data =
array([[ 44.1,  81.5,  30.9, -80.9,  15.8],
       [ 16.9,  22.3,  65.8, -45.1, -68.7],
       [ 74.7, -73.4,   6.0,   1.4,  53.8],
       [-50.4, -18.3, -32.7, -61.4,  38.1],
       [-54.9,  51.6, -21.9,  33.8, -34.0],
       [-56.3, -34.0,  37.0,   4.0,  26.7]])
data[0,0]	44.1
data[4]	[-54.9, 51.6, -21.9, 33.8, -34.0]
data[5,2]	37.0
data[2,4]	53.8
data[:, 2]	[30.9, 65.8, 6.0, -32.7, -21.9, 37.0]
data[3,2]	-32.7
data[4,1]	51.6
data[0]	[44.1, 81.5, 30.9, -80.9, 15.8]
data[5,0]	-56.3
data[1,2]	65.8
data[1,0]	16.9
data[2,0]	74.7
data[:, 3]	[-80.9, -45.1, 1.4, -61.4, 33.8, 4.0]
data[0,3]	-80.9
data[5]	[-56.3, -34.0, 37.0, 4.0, 26.7]
data[0,4]	15.8
data[:, 4]	[15.8, -68.7, 53.8, 38.1, -34.0, 26.7]
data[1,1]	22.3
data[3]	[-50.4, -18.3, -32.7, -61.4, 38.1]
data[5,3]	4.0
data[3,4]	38.1

X =
[[ -0.1  46.0  36.8   4.2   4.1   4.8  25.7   7.7  15.0  19.4  27.9  19.2
    9.2 -14.4  35.1   3.8]
 [-18.1  27.4  -2.1   9.6 -11.7  19.3  39.4  -6.9 -16.0  28.8   6.1  -9.3
   -3.1 -23.5  -5.3 -11.4]
 [ 16.2 -70.4  12.1   2.7  18.5 -35.4  -4.5  28.8  11.7  -8.2 -32.7   9.3
   43.5  17.8  17.3  15.7]
 [ 10.8 -32.2   3.8  17.2  17.5  10.9  -2.3  19.6   2.2  17.4 -18.9   2.0
   16.7   2.3   4.3  13.4]
 [ -6.1 -55.1 -61.8  12.9  -4.6  29.9 -22.1 -11.2 -35.1   3.6 -42.7 -37.6
  -22.0   4.8 -62.7  -6.5]]
Indices start at 0.
(0, 0)	-0.1
(4, 3)	12.9
(4, 15)	-6.5
(2, 8)	11.7
(1, 0)	-18.1
(3, 6)	-2.3
(4, 14)	-62.7
(0, 8)	15.0
(4, 7)	-11.2
(3, 0)	10.8
(1, 15)	-11.4
(0, 13)	-14.4
(0, 7)	7.7
(3, 4)	17.5
(0, 15)	3.8
(2, 12)	43.5
(2, 4)	18.5
(1, 11)	-9.3
(4, 6)	-22.1
(2, 0)	16.2
(0, 6)	25.7
(4, 1)	-55.1
(2, 1)	-70.4
(0, 14)	35.1
(3, 7)	19.6
(4, 5)	29.9
(1, 7)	-6.9
(3, 3)	17.2
(1, 9)	28.8
(4, 8)	-35.1
(0, 4)	4.1

a =
[[ 243  241  172  494   18 -869  307  304 -126  375]
 [  17 -117  529 -881 -207  341 -292   15 -197 -277]
 [ 147 -375  -26 -113 -350  607 -843   31  193  184]
 [-437 -790   -2  171 -181  -75 -475 -380  389   80]
 [ 606  325  493  -65  511  110 -619 -129  320  105]
 [ 774  433  190   87  352  -36   55   26 -573  489]
 [-539 -441 -517  382   35 -576 -264 -108 -259  101]
 [-660 -178   50 -135 -210  -10  690 -338 -545  123]
 [-254 -341 -236  203 -870   22  -99  579  231   -8]
 [  71   31 -487  581  310 -708  -60 -200  347  362]
 [ 446   82  406 -101  517 -387 -768  229  -11 -189]
 [  24 -541 -121  292  156  584 -464 -600 -316   67]
 [ 257 -164  144 -392   12  489 -697 -258 -598  -38]
 [ 258  932  416   89  120  495 -226   10  -58 -298]
 [ 275  211 -482 -396  768 -111  232  312 -391  255]
 [ 754  225  335 -376  379 -510 -250  285  211  210]]
a[0,0]: 243
a[:, 2]: [172, 529, -26, -2, 493, 190, -517, 50, -236, -487, 406, -121, 144, 416, -482, 335]
a[-9,-2]: -545
a[:, 4]: [18, -207, -350, -181, 511, 352, 35, -210, -870, 310, 517, 156, 12, 120, 768, 379]
a[-6]: [446, 82, 406, -101, 517, -387, -768, 229, -11, -189]
a[11,0]: 24
a[14,-1]: 255
a[8,-10]: -254
a[:, -1]: [375, -277, 184, 80, 105, 489, 101, 123, -8, 362, -189, 67, -38, -298, 255, 210]
a[-14]: [147, -375, -26, -113, -350, 607, -843, 31, 193, 184]
a[-14,5]: 607
a[0,-5]: -869
a[11,5]: 584
a[:, 5]: [-869, 341, 607, -75, 110, -36, -576, -10, 22, -708, -387, 584, 489, 495, -111, -510]
a[-4,-6]: 12
a[-10,1]: -441
a[-2,5]: -111
a[:, -3]: [304, 15, 31, -380, -129, 26, -108, -338, 579, -200, 229, -600, -258, 10, 312, 285]
a[-12,5]: 110
a[-16,-2]: -126
a[12,2]: 144
a[13,-7]: 89
a[-10]: [-539, -441, -517, 382, 35, -576, -264, -108, -259, 101]
a[3,-2]: 389
a[13]: [258, 932, 416, 89, 120, 495, -226, 10, -58, -298]
a[-10,6]: -264
a[13,6]: -226
a[-8,-3]: 579
a[-10,-7]: 382
a[-11,-1]: 489
a[15,-2]: 211
a[1]: [17, -117, 529, -881, -207, 341, -292, 15, -197, -277]
a[-15,-6]: -207
a[8,-4]: -99
